Here is a tiny trained network, its code and every weight. The questions are about switching its units off for an input and a target symbol, where a switched-off unit gives its printed mean instead of its output.

import numpy as np


def w(rows, s, z=0):
    codes = np.array(rows[::2]) - 128.0
    scale = np.full(codes.shape[1], s)
    scale[-1] = z or s
    return codes * scale


def norm(h):
    return h / np.sqrt((h * h).mean(-1, keepdims=True) + 1e-5)


def f(y):
    return np.maximum(y, 0)


def softmax(a):
    e = np.exp(a - a.max(-1, keepdims=True))
    return e / e.sum(-1, keepdims=True)


def log_softmax(a):
    a = a - a.max(-1, keepdims=True)
    return a - np.log(np.exp(a).sum(-1, keepdims=True))


def net(x, mask):
    ids = ['αγδεζλξπσφψω'.index(c) for c in x.split()]
    T = len(ids)
    res = E[ids] + P[:T]
    r = norm(res)
    for j in range(3):
        rows = slice(3 * j, 3 * j + 3)
        q, k, v = (r @ M[0][rows].T for M in (Q, K, V))
        z = softmax(np.where(np.tri(T) > 0, q @ k.T / 3**0.5, -1e9)) @ v
        o = O[0][rows]
        res = res + np.where(mask[j], z, o[:, -1]) @ o[:, :-1]
    y = f(norm(res) @ A[0][:, :-1].T + A[0][:, -1])
    res = res + np.where(mask[3:11], y, B[0][:, -1]) @ B[0][:, :-1]
    return log_softmax(norm(res)[-1] @ U[:, :-1].T + U[:, -1])


Q, K, V, O, A, B = {}, {}, {}, {}, {}, {}
E = w([
[119,128,181,216],'α',
[192,139,178,72],'γ',
[231,125,162,61],'δ',
[186,70,96,191],'ε',
[97,180,103,88],'ζ',
[168,42,135,109],'λ',
[125,91,230,163],'ξ',
[246,119,151,76],'π',
[75,100,218,118],'σ',
[253,126,149,99],'φ',
[116,99,232,167],'ψ',
[172,186,190,148],'ω',
],0.005)
P = w([
[253,179,166,102],'0',
[223,158,161,94],'1',
[189,136,139,99],'2',
[162,122,128,102],'3',
[143,110,123,111],'4',
[128,102,123,118],'5',
[119,93,124,122],'6',
],0.0029)
Q[0] = w([
[125,125,111,138],'h0',
[149,139,162,127],'h0',
[165,77,109,99],'h0',
[188,1,79,73],'h1',
[163,148,124,162],'h1',
[202,110,96,16],'h1',
[137,178,173,134],'h2',
[78,157,131,124],'h2',
[101,86,139,164],'h2',
],0.024)
K[0] = w([
[104,123,120,140],'h0',
[148,121,144,134],'h0',
[97,78,131,132],'h0',
[138,1,157,185],'h1',
[124,142,156,145],'h1',
[24,72,94,153],'h1',
[162,184,130,121],'h2',
[91,169,168,113],'h2',
[148,109,173,153],'h2',
],0.022)
V[0] = w([
[124,161,91,120],'h0',
[108,206,77,111],'h0',
[142,123,154,149],'h0',
[119,164,150,223],'h1',
[155,254,163,185],'h1',
[67,102,252,51],'h1',
[86,108,204,113],'h2',
[141,151,89,147],'h2',
[197,126,46,111],'h2',
],0.0089)
O[0] = w([
[177,104,164,126,110],'h0',
[215,88,182,137,100],'h0',
[103,117,116,148,163],'h0',
[87,36,50,200,48],'h1',
[8,105,162,134,250],'h1',
[105,35,148,3,146],'h1',
[168,196,146,126,69],'h2',
[94,107,103,125,141],'h2',
[97,3,136,148,253],'h2',
],0.0058,0.0038)
A[0] = w([
[26,142,67,89,155],'n0',
[188,180,16,84,2],'n1',
[11,210,82,186,240],'n2',
[28,219,155,137,68],'n3',
[67,186,117,79,124],'n4',
[18,130,185,222,61],'n5',
[194,98,139,143,104],'n6',
[185,166,34,253,70],'n7',
],0.012,0.0033)
B[0] = w([
[139,162,89,178,204],'n0',
[41,173,126,84,141],'n1',
[133,106,232,73,230],'n2',
[99,135,213,158,211],'n3',
[103,104,142,155,189],'n4',
[84,165,147,212,253],'n5',
[135,162,99,146,161],'n6',
[252,31,101,175,196],'n7',
],0.027,0.0064)
U = w([
[61,158,188,239,187],'α',
[86,51,243,35,105],'γ',
[237,216,195,31,98],'δ',
[255,25,133,191,103],'ε',
[134,125,116,115,13],'ζ',
[38,216,76,34,178],'λ',
[98,98,50,151,142],'ξ',
[188,192,91,128,119],'π',
[84,24,58,43,213],'σ',
[190,228,50,190,118],'φ',
[84,90,33,155,151],'ψ',
[135,128,114,117,3],'ω',
],0.0099,0.0029)

Each question gives the input, a string of symbols that net reads in full, and the target symbol t.
The units are the heads (3 rows each of Q, K, V and O) and the neurons (one row each of A and B). Each row of codes is followed by its name. A weight is (code - 128) times the scale printed after its matrix; where a second scale follows, it is the last column's (O, A, B and U).
mask holds one flag per unit, heads first, then neurons. A switched-off unit (its flag False) gives its mean, the last column of its rows in O or B, instead of its output. The means were averaged over made-up inputs and are rounded, as every weight is.
A unit's drop is (log p(t) with every unit on - log p(t) with that unit switched off) / (log p(t) with every unit on - log p(t) with every unit switched off).
The circuit of an input: a set's keep is (log p(t) with only the set's units on - log p(t) with every unit switched off) / (log p(t) with every unit on - log p(t) with every unit switched off). Starting from all 11 units, units are removed one at a time, each time the one whose removal leaves the highest keep (on an exact tie, the one counted first), for as long as the keep stays at least 0.8.
circuit, biggest first: the units of the circuit, biggest drop first
unit that matters most: the unit with the biggest drop
top k neurons: the k neurons with the biggest drops, biggest first
heads that matter: for each layer, one digit per head in row order, 1 if its drop is at least 0.15 and else 0, layers parted by /
drop when u is switched off: that unit's drop, to one decimal
input σ λ ζ φ φ π, target λ: heads that matter : 110
input ω φ ζ ζ φ λ φ, target λ: circuit, biggest first : (h1 n1 h0)
input δ δ ζ ζ σ φ σ, target γ: circuit, biggest first : (h2 n5 n0 h1)
input ζ γ ε ε λ δ, target λ: circuit, biggest first : (h1 n1 h0)
input ζ ψ ζ λ, target λ: circuit, biggest first : (h1 n1 h0)
input σ α ε ζ δ ψ α, target γ: heads that matter : 101
input δ σ α π ζ ψ α, target γ: circuit, biggest first : (h2 n2)
input φ γ σ φ ζ δ, target σ: top 4 neurons : (n5 n2 n3 n7)
input ζ σ ζ ε φ φ, target ε: heads that matter : 010
input ψ λ ε ζ ψ δ, target ψ: top 4 neurons : (n2 n0 n7 n5)
input ε ζ ω γ ζ, target γ: top 4 neurons : (n0 n5 n7 n3)
input δ ε ζ σ ζ γ, target σ: heads that matter : 010
input ζ ω σ ζ φ, target σ: top 2 neurons : (n5 n2)
input φ ω ψ γ φ, target ψ: unit that matters most : h1
input ψ λ σ φ λ σ, target γ: top neuron : (n2)
input δ σ ψ ζ π, target ψ: heads that matter : 110
input π φ ψ γ, target ψ: top 2 neurons : (n2 n0)
input ζ ζ ζ φ ζ φ, target φ: heads that matter : 010
input ζ φ γ, target γ: heads that matter : 000
input α ζ ω σ σ π, target σ: top 4 neurons : (n5 n2 n7 n3)
input ε ε λ λ γ, target λ: top neuron : (n1)
input ψ λ λ π, target λ: heads that matter : 010
input ζ γ δ, target δ: heads that matter : 010
input φ ζ φ, target φ: top 2 neurons : (n2 n6)
input ζ ζ φ δ φ δ, target δ: top 4 neurons : (n5 n7 n0 n3)
input ζ ζ γ, target γ: top 2 neurons : (n5 n7)
input φ φ λ φ φ, target λ: drop when h1 is switched off : 0.7
input φ ζ σ ζ ψ δ, target ψ: drop when n5 is switched off : 0.2
input ω φ ζ ζ δ ζ, target δ: drop when h1 is switched off : 0.6
